Below is a small trained network, with its code and all its weights. Each question gives an input and a target symbol and asks what happens when units are switched off, that is, made to give their printed mean instead of their output.

import numpy as np


def w(rows, s, z=0):
    codes = np.array(rows[::2]) - 128.0
    scale = np.full(codes.shape[1], s)
    scale[-1] = z or s
    return codes * scale


def norm(h):
    return h / np.sqrt((h * h).mean(-1, keepdims=True) + 1e-5)


def f(y):
    return np.maximum(y, 0)


def softmax(a):
    e = np.exp(a - a.max(-1, keepdims=True))
    return e / e.sum(-1, keepdims=True)


def log_softmax(a):
    a = a - a.max(-1, keepdims=True)
    return a - np.log(np.exp(a).sum(-1, keepdims=True))


def net(x, mask):
    ids = ['Ωαβγδελμξπτψ'.index(c) for c in x.split()]
    T = len(ids)
    res = E[ids] + P[:T]
    r = norm(res)
    for j in range(3):
        rows = slice(2 * j, 2 * j + 2)
        q, k, v = (r @ M[0][rows].T for M in (Q, K, V))
        z = softmax(np.where(np.tri(T) > 0, q @ k.T / 2**0.5, -1e9)) @ v
        o = O[0][rows]
        res = res + np.where(mask[j], z, o[:, -1]) @ o[:, :-1]
    y = f(norm(res) @ A[0][:, :-1].T + A[0][:, -1])
    res = res + np.where(mask[3:19], y, B[0][:, -1]) @ B[0][:, :-1]
    return log_softmax(norm(res)[-1] @ U[:, :-1].T + U[:, -1])


Q, K, V, O, A, B = {}, {}, {}, {}, {}, {}
E = w([
[116,138,134,123,128,137],'Ω',
[131,130,121,107,127,138],'α',
[125,125,146,116,129,125],'β',
[26,124,146,231,2,98],'γ',
[113,139,125,140,126,137],'δ',
[131,112,151,114,126,117],'ε',
[123,122,151,132,134,129],'λ',
[121,132,133,110,117,126],'μ',
[120,125,141,148,132,130],'ξ',
[117,131,144,129,125,125],'π',
[118,135,139,137,137,137],'τ',
[140,112,131,103,121,121],'ψ',
],0.028)
P = w([
[179,160,130,151,100,145],'0',
[114,156,141,117,152,110],'1',
[125,130,162,134,111,190],'2',
[177,180,128,142,103,103],'3',
[81,116,142,107,161,161],'4',
[134,180,125,122,180,58],'5',
[104,134,254,69,70,235],'6',
[41,101,174,45,215,63],'7',
[94,63,163,84,107,153],'8',
],0.015)
Q[0] = w([
[162,237,132,128,182,3],'h0',
[76,88,63,124,192,71],'h0',
[217,243,207,139,91,137],'h1',
[128,172,81,121,223,7],'h1',
[127,93,79,188,117,140],'h2',
[93,95,121,104,151,164],'h2',
],0.012)
K[0] = w([
[136,90,151,137,67,217],'h0',
[8,80,137,65,244,159],'h0',
[198,133,131,177,45,152],'h1',
[86,67,152,115,120,227],'h1',
[178,164,147,78,196,139],'h2',
[101,143,137,134,136,83],'h2',
],0.015)
V[0] = w([
[70,103,52,248,168,146],'h0',
[145,191,130,125,218,212],'h0',
[161,82,71,46,137,126],'h1',
[73,214,74,96,77,164],'h1',
[58,94,117,160,6,94],'h2',
[94,159,122,83,147,76],'h2',
],0.013)
O[0] = w([
[118,118,187,146,167,225,9],'h0',
[140,113,175,83,8,161,153],'h0',
[170,168,204,194,121,84,80],'h1',
[221,18,138,155,113,99,123],'h1',
[71,86,130,188,125,131,136],'h2',
[151,122,126,124,128,69,116],'h2',
],0.015,0.016)
A[0] = w([
[170,211,126,119,129,52,106],'n0',
[168,130,77,126,126,119,17],'n1',
[71,81,91,111,134,151,138],'n2',
[112,94,99,148,198,93,253],'n3',
[134,136,161,156,87,253,181],'n4',
[128,126,48,94,120,131,218],'n5',
[138,84,202,53,141,135,162],'n6',
[173,34,149,220,48,75,130],'n7',
[108,77,150,183,129,176,163],'n8',
[136,114,92,92,198,84,206],'n9',
[195,53,111,85,144,159,173],'n10',
[101,199,99,202,193,66,188],'n11',
[148,184,135,144,74,68,105],'n12',
[159,117,151,152,129,167,112],'n13',
[48,179,114,123,128,164,116],'n14',
[145,164,133,193,71,98,160],'n15',
],0.014,0.0048)
B[0] = w([
[198,107,46,145,193,166,216],'n0',
[119,119,95,135,149,88,144],'n1',
[110,142,237,133,170,115,178],'n2',
[68,210,105,187,21,235,168],'n3',
[178,124,117,76,239,39,150],'n4',
[89,135,193,164,152,149,249],'n5',
[160,143,36,181,119,158,175],'n6',
[2,178,236,151,105,122,192],'n7',
[62,126,128,90,96,37,146],'n8',
[86,117,54,180,154,161,197],'n9',
[160,174,79,241,178,150,175],'n10',
[183,183,242,157,52,230,179],'n11',
[156,83,130,100,189,104,206],'n12',
[148,107,119,99,119,58,130],'n13',
[123,90,208,194,49,23,170],'n14',
[115,68,247,53,196,165,164],'n15',
],0.0089,0.013)
U = w([
[129,120,136,140,147,140,71],'Ω',
[75,160,147,46,63,158,111],'α',
[126,90,108,240,156,37,3],'β',
[69,93,81,196,178,201,141],'γ',
[197,166,192,150,216,109,211],'δ',
[90,254,104,160,187,124,17],'ε',
[97,132,185,89,239,171,119],'λ',
[194,85,214,114,128,75,127],'μ',
[154,83,113,172,23,163,147],'ξ',
[164,108,131,71,117,242,190],'π',
[167,47,146,184,214,166,197],'τ',
[143,105,70,75,132,42,167],'ψ',
],0.013,0.0036)

Each question gives the input, a string of symbols that net reads in full, and the target symbol t.
The units are the heads (2 rows each of Q, K, V and O) and the neurons (one row each of A and B). Each row of codes is followed by its name. A weight is (code - 128) times the scale printed after its matrix; where a second scale follows, it is the last column's (O, A, B and U).
mask holds one flag per unit, heads first, then neurons. A switched-off unit (its flag False) gives its mean, the last column of its rows in O or B, instead of its output. The means were averaged over made-up inputs and are rounded, as every weight is.
A unit's drop is (log p(t) with every unit on - log p(t) with that unit switched off) / (log p(t) with every unit on - log p(t) with every unit switched off).
The circuit of an input: a set's keep is (log p(t) with only the set's units on - log p(t) with every unit switched off) / (log p(t) with every unit on - log p(t) with every unit switched off). Starting from the 12 units with the biggest drops (on a tie, the unit counted first), units are removed one at a time, each time the one whose removal leaves the highest keep (on an exact tie, the one counted first), for as long as the keep stays at least 0.8.
circuit, biggest first: the units of the circuit, biggest drop first
top k neurons: the k neurons with the biggest drops, biggest first
heads that matter: for each layer, one digit per head in row order, 1 if its drop is at least 0.15 and else 0, layers parted by /
input Ω Ω ψ ε λ δ β, target ε: circuit, biggest first : (h0; h1)
input λ ε β β α, target ε: heads that matter : 110
input λ ε β Ω β λ ε β, target ψ: heads that matter : 110
input β δ Ω ξ π ε ε, target λ: top 3 neurons : (n4; n2; n0)
input λ π ε μ ψ ψ δ ε, target δ: heads that matter : 010
input β β β β μ α, target ψ: heads that matter : 100
input β μ α β δ ξ ε, target ψ: circuit, biggest first : (h0)
input δ ε β λ ξ β Ω β, target λ: circuit, biggest first : (h0; n4)
input α λ ε α β, target α: circuit, biggest first : (h0; h2)
input μ μ β β π, target β: circuit, biggest first : (h1; n10)
input λ ε τ, target α: circuit, biggest first : (h1; h2; n14)
input τ β β ε Ω α ξ, target ε: circuit, biggest first : (h0; h1)
input Ω β δ, target ξ: heads that matter : 111
input τ β ξ β ψ β, target λ: heads that matter : 110
input λ β β ε, target α: circuit, biggest first : (h1; h0)
input ε π λ, target ε: circuit, biggest first : (h1)
input ε β μ μ β β β Ω π, target ψ: heads that matter : 011
input μ δ μ μ ψ ξ β β ε, target λ: heads that matter : 110
input β τ Ω α μ, target π: heads that matter : 100
input Ω β π β ε ε ε τ λ, target ε: heads that matter : 111
input ε μ ξ λ Ω, target β: circuit, biggest first : (h1; h0)
input β ε ξ δ δ λ β, target τ: circuit, biggest first : (h1; n10)
input ε Ω μ τ μ Ω β, target π: heads that matter : 110
input Ω ψ μ ε, target ξ: heads that matter : 110
input α δ δ ε, target μ: circuit, biggest first : (h1; n15)
input λ λ τ β, target α: circuit, biggest first : (h1; h0)
input β δ Ω ε ε, target τ: top 2 neurons : (n10; n4)
input Ω ε β ε β ξ β δ, target ψ: heads that matter : 111
input ψ Ω β β β, target ξ: circuit, biggest first : (h0; h1)
